Below are the code and all the weights of a small trained network. Each question names an input and a class and asks about switching units off, where a switched-off unit gives its printed mean instead of its output.

import numpy as np


def w(rows, s, z=0):
    codes = np.array(rows[::2]) - 128.0
    scale = np.full(codes.shape[1], s)
    scale[-1] = z or s
    return codes * scale


def norm(h):
    return h / np.sqrt((h * h).mean(-1, keepdims=True) + 1e-5)


def f(y):
    return y / 2 * (1 + np.tanh(0.7978845608 * (y + 0.044715 * y**3)))


def log_softmax(a):
    a = a - a.max(-1, keepdims=True)
    return a - np.log(np.exp(a).sum(-1, keepdims=True))


def net(x, mask):
    res = np.array(x, float).reshape(1, 8) / 4 @ E
    u = 0
    for l in range(3):
        y = f(norm(res) @ A[l][:, :-1].T + A[l][:, -1])
        res = res + np.where(mask[u : u + 13], y, B[l][:, -1]) @ B[l][:, :-1]
        u += 13
    return log_softmax(norm(res)[-1] @ U[:, :-1].T + U[:, -1])


A, B = {}, {}
E = w([
[186,73,40,97,127,108],'x0',
[167,222,42,144,138,194],'x1',
[200,152,141,161,121,128],'x2',
[155,16,201,163,88,208],'x3',
[150,113,154,81,123,162],'x4',
[92,211,104,185,12,178],'x5',
[19,169,80,255,210,117],'x6',
[63,133,52,159,196,199],'x7',
],0.00083)
A[0] = w([
[128,128,128,128,128,128,127],'L0N0',
[128,128,128,129,128,128,129],'L0N1',
[128,128,128,128,128,128,128],'L0N2',
[245,30,242,48,69,108,16],'L0N3',
[128,128,128,128,128,128,128],'L0N4',
[128,128,128,128,128,128,127],'L0N5',
[71,254,217,195,57,125,61],'L0N6',
[143,10,40,148,138,28,48],'L0N7',
[106,119,119,136,125,139,163],'L0N8',
[128,128,128,128,128,128,128],'L0N9',
[128,128,128,128,128,128,128],'L0N10',
[144,179,150,113,105,150,5],'L0N11',
[126,127,127,129,128,128,129],'L0N12',
],0.0026,0.0013)
B[0] = w([
[128,128,128,127,128,128,127],'L0N0',
[130,129,128,129,130,129,129],'L0N1',
[128,128,128,128,128,128,128],'L0N2',
[54,166,25,166,135,160,245],'L0N3',
[128,128,128,128,128,128,128],'L0N4',
[128,128,128,127,128,128,127],'L0N5',
[202,108,89,6,230,219,168],'L0N6',
[121,174,219,74,181,178,139],'L0N7',
[112,159,140,142,113,143,150],'L0N8',
[128,128,128,128,128,128,128],'L0N9',
[128,128,128,128,128,128,128],'L0N10',
[182,97,159,103,204,106,77],'L0N11',
[126,130,127,129,128,128,128],'L0N12',
],0.0015,0.0011)
A[1] = w([
[129,129,128,127,129,127,123],'L1N0',
[86,167,77,171,153,131,128],'L1N1',
[115,193,92,67,228,35,62],'L1N2',
[201,180,77,212,175,251,115],'L1N3',
[135,135,130,133,126,120,106],'L1N4',
[71,104,168,103,113,69,63],'L1N5',
[126,127,128,128,128,129,129],'L1N6',
[196,47,214,65,65,97,87],'L1N7',
[137,190,104,75,70,210,6],'L1N8',
[132,130,127,125,132,125,108],'L1N9',
[128,128,128,128,128,128,128],'L1N10',
[140,141,130,134,126,114,86],'L1N11',
[128,128,128,128,128,128,128],'L1N12',
],0.0031,0.0014)
B[1] = w([
[130,126,126,126,130,125,125],'L1N0',
[87,174,22,204,157,170,179],'L1N1',
[102,70,129,218,43,228,209],'L1N2',
[13,119,139,27,56,70,248],'L1N3',
[132,107,112,121,138,123,115],'L1N4',
[68,96,126,31,91,7,110],'L1N5',
[126,129,128,131,126,127,129],'L1N6',
[33,200,35,165,138,151,183],'L1N7',
[149,119,253,224,237,49,150],'L1N8',
[134,119,120,126,135,113,118],'L1N9',
[128,128,128,128,128,128,128],'L1N10',
[143,91,99,116,150,113,106],'L1N11',
[128,129,129,128,127,128,128],'L1N12',
],0.0013)
A[2] = w([
[127,130,129,127,128,129,126],'L2N0',
[206,185,106,125,66,114,70],'L2N1',
[167,46,42,54,194,175,110],'L2N2',
[241,208,92,123,61,98,42],'L2N3',
[183,30,29,54,202,170,79],'L2N4',
[119,67,191,237,231,10,42],'L2N5',
[48,32,217,200,255,115,57],'L2N6',
[233,5,253,24,95,103,2],'L2N7',
[138,205,219,91,192,188,17],'L2N8',
[70,146,82,123,129,185,146],'L2N9',
[127,78,167,180,35,219,44],'L2N10',
[55,203,41,205,177,170,91],'L2N11',
[149,125,122,122,167,89,91],'L2N12',
],0.0027,0.00097)
B[2] = w([
[129,126,128,128,128,128,128],'L2N0',
[169,130,79,90,143,164,152],'L2N1',
[173,163,209,156,169,68,178],'L2N2',
[193,153,43,72,118,176,173],'L2N3',
[178,170,221,145,186,78,174],'L2N4',
[101,70,85,47,189,253,123],'L2N5',
[196,139,50,75,121,162,179],'L2N6',
[97,181,72,173,143,89,174],'L2N7',
[87,182,169,126,124,183,111],'L2N8',
[107,126,132,177,159,77,203],'L2N9',
[188,84,164,209,119,135,149],'L2N10',
[88,180,56,211,182,58,253],'L2N11',
[111,121,126,133,98,151,104],'L2N12',
],0.0029,0.0013)
U = w([
[19,65,154,25,58,17,120],'0',
[65,236,233,102,98,225,81],'1',
[62,67,160,202,136,165,3],'2',
[255,221,20,38,45,147,160],'3',
[109,21,63,35,236,230,150],'4',
[234,135,241,119,243,21,166],'5',
[24,227,3,250,209,79,182],'6',
[196,53,197,231,16,174,137],'7',
],0.0083,0.0033)

Each question gives the input, the list of numbers given to net, and the class t.
The units are the neurons (one row each of A and B). Each row of codes is followed by its name. A weight is (code - 128) times the scale printed after its matrix; where a second scale follows, it is the last column's (A, B and U).
mask holds one flag per neuron, layer by layer. A switched-off neuron (its flag False) gives its mean, the last column of its row in B, instead of its output. The means were averaged over made-up inputs and are rounded, as every weight is.
A unit's drop is (log p(t) with every unit on - log p(t) with that unit switched off) / (log p(t) with every unit on - log p(t) with every unit switched off).
The circuit of an input: a set's keep is (log p(t) with only the set's units on - log p(t) with every unit switched off) / (log p(t) with every unit on - log p(t) with every unit switched off). Starting from the 12 units with the biggest drops (on a tie, the unit counted first), units are removed one at a time, each time the one whose removal leaves the highest keep (on an exact tie, the one counted first), for as long as the keep stays at least 0.8.
units of the circuit, in order: the units of the circuit, biggest drop first
k most important neurons: the k neurons with the biggest drops, biggest first
top k neurons in layer l: the k neurons of layer l with the biggest drops, biggest first
drop when u is switched off: that unit's drop, to one decimal
input [-6,-7,-3,6,6,-7,2,-1], class 4: top 2 neurons in layer 2 -> (L2N6, L2N5)
input [2,-5,-1,-1,4,-1,-5,3], class 5: units of the circuit, in order -> (L2N4)
input [-6,-4,8,2,2,4,1,6], class 1: units of the circuit, in order -> (L0N6, L0N3, L1N3)
input [-8,-6,-1,7,-4,2,7,-2], class 4: units of the circuit, in order -> (L2N5, L2N6, L0N6)
input [-4,1,3,4,-7,-5,-3,3], class 4: 3 most important neurons -> (L0N6, L1N2, L2N6)
input [-1,8,-7,6,-1,6,-8,0], class 7: 3 most important neurons -> (L2N10, L1N8, L2N6)
input [-3,0,0,-4,-1,-8,-4,-6], class 0: top 3 neurons in layer 1 -> (L1N5, L1N7, L1N2)
input [-7,2,7,1,3,-3,8,-8], class 1: 3 most important neurons -> (L2N8, L0N6, L1N8)
input [-7,-7,6,-6,3,-5,-4,4], class 0: units of the circuit, in order -> (L1N5, L2N10)
input [-7,-4,7,8,-2,-8,-2,2], class 4: units of the circuit, in order -> (L2N5, L2N6)
input [8,1,7,-8,7,5,6,-5], class 3: units of the circuit, in order -> (L2N3, L0N3)
input [7,-1,1,-5,1,-8,6,0], class 4: 2 most important neurons -> (L2N5, L0N6)
input [0,6,-2,-2,1,-7,2,-8], class 3: 3 most important neurons -> (L0N6, L1N8, L2N3)
input [8,-6,7,-2,8,-7,2,6], class 5: most important neuron -> (L2N4)
input [-1,1,3,-1,-7,-3,1,-1], class 4: top 2 neurons in layer 2 -> (L2N5, L2N7)
input [-4,-1,6,-1,3,-2,-6,0], class 3: top 2 neurons in layer 0 -> (L0N7, L0N6)
input [-6,-6,8,-2,-7,-2,-2,7], class 4: 2 most important neurons -> (L0N3, L2N5)
input [0,-1,-2,-7,0,-1,-7,8], class 5: 2 most important neurons -> (L0N3, L1N7)
input [-1,-8,1,-1,8,-2,8,-8], class 4: 3 most important neurons -> (L2N5, L1N3, L2N6)
input [-1,-6,6,4,1,-5,4,5], class 4: drop when L2N5 is switched off -> 0.1
input [8,7,-4,7,-7,-6,3,-1], class 5: drop when L2N6 is switched off -> 0.0
input [-6,-6,3,-4,4,-4,-6,-5], class 0: drop when L2N6 is switched off -> 0.1
input [-8,2,1,3,-8,-8,-2,-5], class 4: drop when L2N5 is switched off -> 0.3
